Here is a tiny trained network, its code and every weight. The questions are about switching its units off for an input and a class, where a switched-off unit gives its printed mean instead of its output.

import numpy as np


def w(rows, s, z=0):
    codes = np.array(rows[::2]) - 128.0
    scale = np.full(codes.shape[1], s)
    scale[-1] = z or s
    return codes * scale


def norm(h):
    return h / np.sqrt((h * h).mean(-1, keepdims=True) + 1e-5)


def f(y):
    return y / 2 * (1 + np.tanh(0.7978845608 * (y + 0.044715 * y**3)))


def log_softmax(a):
    a = a - a.max(-1, keepdims=True)
    return a - np.log(np.exp(a).sum(-1, keepdims=True))


def net(x, mask):
    res = np.array(x, float).reshape(1, 2) / 4 @ E
    u = 0
    for l in range(3):
        y = f(norm(res) @ A[l][:, :-1].T + A[l][:, -1])
        res = res + np.where(mask[u : u + 6], y, B[l][:, -1]) @ B[l][:, :-1]
        u += 6
    return log_softmax(norm(res)[-1] @ U[:, :-1].T + U[:, -1])


A, B = {}, {}
E = w([
[39,193,254,163],'x0',
[123,205,89,92],'x1',
],0.0092)
A[0] = w([
[115,41,159,135,36],'L0N0',
[112,67,35,60,252],'L0N1',
[193,98,113,156,252],'L0N2',
[64,44,82,246,132],'L0N3',
[169,43,33,23,217],'L0N4',
[2,219,114,129,126],'L0N5',
],0.007,0.0011)
B[0] = w([
[19,79,149,150,150],'L0N0',
[158,99,251,253,205],'L0N1',
[192,106,205,163,167],'L0N2',
[139,188,211,12,163],'L0N3',
[70,168,194,83,253],'L0N4',
[87,166,122,253,201],'L0N5',
],0.0043,0.0061)
A[1] = w([
[76,128,242,126,64],'L1N0',
[86,228,79,2,104],'L1N1',
[110,174,78,105,77],'L1N2',
[67,25,140,206,134],'L1N3',
[248,108,73,109,251],'L1N4',
[227,96,206,79,41],'L1N5',
],0.0075,0.0025)
B[1] = w([
[122,164,112,166,254],'L1N0',
[1,116,45,91,167],'L1N1',
[112,85,137,83,128],'L1N2',
[122,138,86,25,212],'L1N3',
[107,132,121,183,239],'L1N4',
[126,201,71,100,214],'L1N5',
],0.0087,0.0042)
A[2] = w([
[113,2,233,73,137],'L2N0',
[201,103,5,151,148],'L2N1',
[191,79,128,97,3],'L2N2',
[49,235,165,134,139],'L2N3',
[137,144,194,180,152],'L2N4',
[113,237,45,147,178],'L2N5',
],0.0081,0.0036)
B[2] = w([
[2,139,35,81,171],'L2N0',
[100,220,201,198,187],'L2N1',
[153,149,150,109,130],'L2N2',
[163,125,114,123,254],'L2N3',
[208,93,51,121,162],'L2N4',
[144,50,151,76,227],'L2N5',
],0.0093,0.0075)
U = w([
[128,208,175,254,164],'0',
[10,152,55,46,145],'1',
[232,116,100,60,137],'2',
[119,93,136,148,5],'3',
],0.017,0.012)

Each question gives the input, the list of numbers given to net, and the class t.
The units are the neurons (one row each of A and B). Each row of codes is followed by its name. A weight is (code - 128) times the scale printed after its matrix; where a second scale follows, it is the last column's (A, B and U).
mask holds one flag per neuron, layer by layer. A switched-off neuron (its flag False) gives its mean, the last column of its row in B, instead of its output. The means were averaged over made-up inputs and are rounded, as every weight is.
A unit's drop is (log p(t) with every unit on - log p(t) with that unit switched off) / (log p(t) with every unit on - log p(t) with every unit switched off).
The circuit of an input: a set's keep is (log p(t) with only the set's units on - log p(t) with every unit switched off) / (log p(t) with every unit on - log p(t) with every unit switched off). Starting from the 12 units with the biggest drops (on a tie, the unit counted first), units are removed one at a time, each time the one whose removal leaves the highest keep (on an exact tie, the one counted first), for as long as the keep stays at least 0.8.
circuit, biggest first: the units of the circuit, biggest drop first
most important unit: the unit with the biggest drop
top k neurons: the k neurons with the biggest drops, biggest first
top k neurons in layer l: the k neurons of layer l with the biggest drops, biggest first
drop of u: that unit's drop, to one decimal
input [-4,-1], class 0: circuit, biggest first -> L2N1
input [3,-3], class 2: top 3 neurons in layer 2 -> L2N4, L2N1, L2N3
input [-4,-5], class 1: circuit, biggest first -> L2N0, L0N4
input [4,-5], class 1: circuit, biggest first -> L1N3, L2N0
input [5,-8], class 1: circuit, biggest first -> L2N0, L1N3
input [-1,-3], class 2: top 3 neurons -> L0N3, L1N5, L1N0
input [5,-6], class 1: circuit, biggest first -> L2N0, L1N3
input [1,-3], class 2: top 3 neurons -> L1N0, L0N3, L0N4
input [-2,2], class 2: top 3 neurons -> L0N1, L0N4, L2N5
input [0,-2], class 2: top 2 neurons -> L0N3, L1N0
input [-5,-4], class 0: top 2 neurons -> L1N5, L2N1
input [-4,2], class 0: top 2 neurons -> L0N1, L2N1
input [-3,-4], class 1: top 2 neurons -> L0N0, L0N4
input [0,-1], class 2: most important unit -> L0N3
input [3,-2], class 2: top 2 neurons in layer 0 -> L0N4, L0N1
input [-5,4], class 0: top 2 neurons -> L0N1, L2N1
input [-3,-6], class 1: drop of L2N0 -> 0.1
input [0,2], class 2: drop of L0N5 -> 0.3
input [-8,2], class 0: drop of L2N1 -> 0.2
input [2,-5], class 1: most important unit -> L0N0
